Below is a small trained network, with its code and all its weights. Each question gives an input and a class and asks what happens when units are switched off, that is, made to give their printed mean instead of their output.

import numpy as np


def w(rows, s, z=0):
    codes = np.array(rows[::2]) - 128.0
    scale = np.full(codes.shape[1], s)
    scale[-1] = z or s
    return codes * scale


def f(y):
    return np.maximum(y, 0)


def log_softmax(a):
    a = a - a.max(-1, keepdims=True)
    return a - np.log(np.exp(a).sum(-1, keepdims=True))


def net(x, mask):
    res = np.array(x, float).reshape(1, 4) / 4 @ E
    y = f(res @ A[0][:, :-1].T + A[0][:, -1])
    res = res + np.where(mask, y, B[0][:, -1]) @ B[0][:, :-1]
    return log_softmax(res[-1] @ U[:, :-1].T + U[:, -1])


A, B = {}, {}
E = w([
[132,77,215,83,116,222,121,134,121,188,162,70],'x0',
[111,43,68,62,126,89,134,124,150,96,200,143],'x1',
[115,112,160,173,93,123,90,123,146,133,123,162],'x2',
[186,148,186,115,108,129,94,23,1,161,243,152],'x3',
],0.012)
A[0] = w([
[97,194,247,148,143,239,124,167,127,237,120,49,122],'neuron 1',
[207,246,138,176,187,113,140,20,105,150,112,196,110],'neuron 2',
[144,178,131,162,153,127,127,58,37,127,117,192,167],'neuron 3',
[159,89,115,118,127,92,115,80,94,122,255,157,142],'neuron 4',
[170,102,144,77,90,130,78,51,157,104,138,93,3],'neuron 5',
[98,175,22,172,162,185,139,167,226,114,39,174,122],'neuron 6',
[80,44,147,29,119,156,130,229,183,155,111,157,138],'neuron 7',
[123,152,195,137,137,173,169,172,73,143,73,126,129],'neuron 8',
],0.0066,0.0048)
B[0] = w([
[70,129,117,99,128,130,165,158,135,77,140,176,246],'neuron 1',
[247,150,163,177,99,71,90,81,175,92,106,92,228],'neuron 2',
[171,130,154,113,118,198,151,104,100,160,131,95,222],'neuron 3',
[111,138,143,69,161,154,140,160,157,89,140,196,232],'neuron 4',
[113,55,173,110,147,111,186,144,141,127,161,115,148],'neuron 5',
[57,103,112,93,60,160,121,123,124,94,144,160,253],'neuron 6',
[161,97,155,246,170,124,105,137,48,211,103,68,208],'neuron 7',
[125,136,156,145,121,199,188,121,125,133,185,168,184],'neuron 8',
],0.011,0.012)
U = w([
[162,203,58,62,66,215,66,106,145,72,164,223,132],'0',
[93,94,123,103,131,95,162,140,112,85,170,191,212],'1',
[240,122,153,174,147,100,65,91,76,192,139,2,7],'2',
],0.0079,0.0018)

Each question gives the input, the list of numbers given to net, and the class t.
The units are the neurons (one row each of A and B). Each row of codes is followed by its name. A weight is (code - 128) times the scale printed after its matrix; where a second scale follows, it is the last column's (A, B and U).
mask holds one flag per neuron, in row order. A switched-off neuron (its flag False) gives its mean, the last column of its row in B, instead of its output. The means were averaged over made-up inputs and are rounded, as every weight is.
A unit's drop is (log p(t) with every unit on - log p(t) with that unit switched off) / (log p(t) with every unit on - log p(t) with every unit switched off).
The circuit of an input: a set's keep is (log p(t) with only the set's units on - log p(t) with every unit switched off) / (log p(t) with every unit on - log p(t) with every unit switched off). Starting from all 8 units, units are removed one at a time, each time the one whose removal leaves the highest keep (on an exact tie, the one counted first), for as long as the keep stays at least 0.8.
units of the circuit, in order: the units of the circuit, biggest drop first
top k neurons: the k neurons with the biggest drops, biggest first
drop of u: that unit's drop, to one decimal
input [2,6,-1,-2], class 2: units of the circuit, in order : [neuron 7]
input [6,-4,8,-4], class 1: units of the circuit, in order : [neuron 1; neuron 7]
input [5,3,-2,7], class 1: top 2 neurons : [neuron 5; neuron 6]
input [-1,-6,0,2], class 2: top 3 neurons : [neuron 6; neuron 4; neuron 2]
input [7,8,-8,0], class 2: top 3 neurons : [neuron 7; neuron 1; neuron 6]
input [-4,-2,-8,5], class 2: top 3 neurons : [neuron 2; neuron 6; neuron 1]
input [7,-7,-4,-7], class 1: top 2 neurons : [neuron 1; neuron 7]
input [8,-5,8,5], class 0: top 4 neurons : [neuron 1; neuron 7; neuron 3; neuron 8]
input [6,-6,0,2], class 0: top 2 neurons : [neuron 1; neuron 7]
input [5,5,7,8], class 1: drop of neuron 7 : -0.2
input [4,5,-6,-7], class 2: drop of neuron 7 : 1.0
input [4,7,-5,-8], class 2: drop of neuron 8 : 0.0
input [6,-5,0,0], class 1: drop of neuron 3 : 0.1
input [-1,-6,4,3], class 2: units of the circuit, in order : [neuron 2]
